Here is a tiny trained network, its code and every weight. The questions are about switching its units off for an input and a class, where a switched-off unit gives its printed mean instead of its output.

import numpy as np


def w(rows, s, z=0):
    codes = np.array(rows[::2]) - 128.0
    scale = np.full(codes.shape[1], s)
    scale[-1] = z or s
    return codes * scale


def norm(h):
    return h / np.sqrt((h * h).mean(-1, keepdims=True) + 1e-5)


def f(y):
    return y / 2 * (1 + np.tanh(0.7978845608 * (y + 0.044715 * y**3)))


def log_softmax(a):
    a = a - a.max(-1, keepdims=True)
    return a - np.log(np.exp(a).sum(-1, keepdims=True))


def net(x, mask):
    res = np.array(x, float).reshape(1, 7) / 4 @ E
    u = 0
    for l in range(3):
        y = f(norm(res) @ A[l][:, :-1].T + A[l][:, -1])
        res = res + np.where(mask[u : u + 8], y, B[l][:, -1]) @ B[l][:, :-1]
        u += 8
    return log_softmax(norm(res)[-1] @ U[:, :-1].T + U[:, -1])


A, B = {}, {}
E = w([
[234,56,113,110,227,112,38,88,110,189,100],'x0',
[93,67,163,134,187,131,188,46,103,163,172],'x1',
[130,147,71,253,159,191,171,148,135,154,115],'x2',
[110,94,208,134,82,59,108,79,140,105,164],'x3',
[160,100,134,116,107,146,93,184,86,108,163],'x4',
[135,155,144,118,189,233,155,167,72,157,144],'x5',
[7,145,193,148,180,158,106,158,197,122,79],'x6',
],0.0054)
A[0] = w([
[215,98,69,90,198,142,88,114,128,181,94,100],'L0N1',
[254,104,45,163,42,127,135,114,102,109,174,197],'L0N2',
[154,91,134,123,60,135,213,108,119,102,154,31],'L0N3',
[174,107,38,120,177,89,98,210,114,123,31,201],'L0N4',
[127,126,156,91,64,58,200,100,91,121,122,158],'L0N5',
[62,103,162,227,189,121,181,146,235,172,80,1],'L0N6',
[45,156,164,198,130,150,138,111,181,124,78,112],'L0N7',
[88,37,221,145,145,195,179,146,50,168,161,51],'L0N8',
],0.0052,0.0031)
B[0] = w([
[90,176,218,116,139,178,79,43,63,212,117,200],'L0N1',
[132,130,18,136,162,73,181,149,133,194,144,253],'L0N2',
[100,125,111,102,138,166,155,22,114,89,122,139],'L0N3',
[48,142,114,128,51,196,106,103,89,202,63,212],'L0N4',
[30,150,96,115,137,115,167,163,202,77,194,198],'L0N5',
[141,223,85,253,199,127,169,151,88,108,211,183],'L0N6',
[98,152,137,161,230,100,174,90,196,131,84,196],'L0N7',
[129,78,125,13,235,179,175,85,36,112,161,177],'L0N8',
],0.0058,0.005)
A[1] = w([
[96,175,58,139,98,189,140,227,86,79,125,166],'L1N1',
[92,125,171,149,89,93,121,154,172,33,115,73],'L1N2',
[172,61,175,109,215,185,169,72,52,101,171,134],'L1N3',
[146,158,138,73,116,170,98,255,112,56,107,145],'L1N4',
[104,124,166,137,143,55,97,122,206,14,124,130],'L1N5',
[131,141,150,130,108,147,88,124,109,155,180,160],'L1N6',
[160,55,114,133,152,92,133,130,122,139,144,3],'L1N7',
[104,135,165,126,87,131,152,159,182,72,85,84],'L1N8',
],0.0066,0.0029)
B[1] = w([
[162,57,168,91,158,75,41,106,153,123,105,220],'L1N1',
[56,105,165,108,82,153,94,89,178,128,160,185],'L1N2',
[110,137,89,55,51,254,112,94,84,108,104,253],'L1N3',
[146,51,106,108,46,69,119,136,52,186,103,158],'L1N4',
[71,167,198,166,95,160,46,90,151,99,135,227],'L1N5',
[153,105,171,132,97,72,122,199,157,98,117,143],'L1N6',
[111,160,127,139,115,142,99,170,117,159,101,120],'L1N7',
[70,52,163,125,145,124,80,99,119,148,164,163],'L1N8',
],0.0086,0.0046)
A[2] = w([
[123,43,169,134,139,221,158,83,37,118,227,120],'L2N1',
[176,134,194,12,108,153,121,212,106,77,142,125],'L2N2',
[243,87,82,169,114,39,83,144,114,191,176,104],'L2N3',
[91,83,85,108,115,148,208,84,132,89,172,165],'L2N4',
[162,121,125,181,92,89,151,173,37,148,27,125],'L2N5',
[170,56,175,72,151,170,129,183,108,80,163,2],'L2N6',
[114,215,237,70,101,99,81,87,139,103,165,133],'L2N7',
[157,159,99,149,93,183,254,160,101,202,103,161],'L2N8',
],0.006,0.0032)
B[2] = w([
[122,138,105,45,112,162,114,80,95,104,89,253],'L2N1',
[149,130,146,213,153,70,94,160,106,187,59,169],'L2N2',
[188,123,90,179,84,62,141,226,90,98,74,228],'L2N3',
[159,197,112,87,152,154,120,159,97,101,152,228],'L2N4',
[181,85,120,125,94,82,94,114,82,134,107,177],'L2N5',
[123,130,134,85,122,156,13,117,144,254,106,125],'L2N6',
[155,42,149,189,79,80,82,157,160,123,143,244],'L2N7',
[112,67,117,112,150,93,114,142,149,67,154,226],'L2N8',
],0.009,0.0041)
U = w([
[78,201,63,69,155,202,226,74,95,60,194,195],'0',
[31,75,217,147,34,103,79,99,211,74,177,177],'1',
[209,148,198,94,111,172,208,177,214,193,161,2],'2',
[85,206,138,255,224,127,215,120,211,137,126,149],'3',
[205,146,147,70,136,111,245,167,177,130,145,25],'4',
[200,65,66,165,50,40,114,203,67,171,76,180],'5',
[131,103,135,44,110,240,65,63,47,200,36,210],'6',
],0.0097,0.0055)

Each question gives the input, the list of numbers given to net, and the class t.
The units are the neurons (one row each of A and B). Each row of codes is followed by its name. A weight is (code - 128) times the scale printed after its matrix; where a second scale follows, it is the last column's (A, B and U).
mask holds one flag per neuron, layer by layer. A switched-off neuron (its flag False) gives its mean, the last column of its row in B, instead of its output. The means were averaged over made-up inputs and are rounded, as every weight is.
A unit's drop is (log p(t) with every unit on - log p(t) with that unit switched off) / (log p(t) with every unit on - log p(t) with every unit switched off).
The circuit of an input: a set's keep is (log p(t) with only the set's units on - log p(t) with every unit switched off) / (log p(t) with every unit on - log p(t) with every unit switched off). Starting from the 12 units with the biggest drops (on a tie, the unit counted first), units are removed one at a time, each time the one whose removal leaves the highest keep (on an exact tie, the one counted first), for as long as the keep stays at least 0.8.
circuit, biggest first: the units of the circuit, biggest drop first
unit that matters most: the unit with the biggest drop
top k neurons: the k neurons with the biggest drops, biggest first
k most important neurons of layer l: the k neurons of layer l with the biggest drops, biggest first
drop of u: that unit's drop, to one decimal
input [7,0,-1,5,5,-5,3], class 5: circuit, biggest first : (L1N2; L2N3)
input [7,0,-8,-1,-4,-4,-2], class 5: circuit, biggest first : (L0N8; L1N3; L2N3)
input [-6,-6,1,-6,3,3,6], class 5: circuit, biggest first : (L1N4)
input [1,1,-2,-5,-7,-2,-4], class 0: top 2 neurons : (L1N1; L2N7)
input [-7,8,4,-6,1,-5,4], class 3: top 2 neurons : (L0N7; L1N3)
input [-5,3,0,8,-5,6,7], class 0: circuit, biggest first : (L0N8; L0N6)
input [5,-5,-3,-8,8,8,-7], class 5: circuit, biggest first : (L2N3; L1N4)
input [-2,-6,5,1,-3,-7,6], class 3: 3 most important neurons of layer 1 : (L1N3; L1N4; L1N6)
input [-3,5,-5,8,4,1,-6], class 0: 2 most important neurons of layer 0 : (L0N5; L0N3)
input [-6,5,-3,2,-1,2,7], class 0: 2 most important neurons of layer 2 : (L2N4; L2N2)
input [-8,7,-7,-3,5,-7,-8], class 0: top 2 neurons : (L0N2; L2N4)
input [5,-3,-4,0,-4,-1,4], class 1: top 3 neurons : (L0N2; L2N7; L1N3)
input [2,-6,-6,-8,1,2,-7], class 5: top 2 neurons : (L1N3; L2N3)
input [8,1,7,-2,-4,0,7], class 3: unit that matters most : L0N6
input [-6,8,5,2,1,-6,4], class 3: top 3 neurons : (L0N6; L0N7; L1N3)
input [-8,-4,0,-1,7,7,5], class 5: top 2 neurons : (L1N4; L1N3)
input [-7,5,0,5,-8,-4,8], class 3: top 2 neurons : (L0N6; L0N7)
input [3,8,2,2,-7,-5,-8], class 0: 2 most important neurons of layer 2 : (L2N7; L2N4)
input [-8,4,-4,1,1,8,1], class 6: 2 most important neurons of layer 2 : (L2N2; L2N6)
input [-1,7,-2,2,6,4,-5], class 0: circuit, biggest first : (L1N1)
input [-4,-8,-2,-7,3,-2,3], class 5: 3 most important neurons of layer 1 : (L1N4; L1N3; L1N5)
input [1,4,8,-1,2,8,7], class 0: 2 most important neurons of layer 0 : (L0N6; L0N7)
input [-6,4,6,6,6,7,1], class 6: 2 most important neurons of layer 1 : (L1N3; L1N1)
input [-3,0,0,-6,-1,-2,7], class 3: drop of L0N6 : 0.2
input [-2,0,3,5,-7,1,0], class 3: drop of L0N6 : 0.2
input [-2,-7,-8,-7,1,4,6], class 5: drop of L0N7 : 0.0
input [3,-5,5,-3,2,7,-6], class 5: drop of L0N8 : 0.1
input [-4,0,-7,0,-5,5,-1], class 1: top neuron : (L0N5)
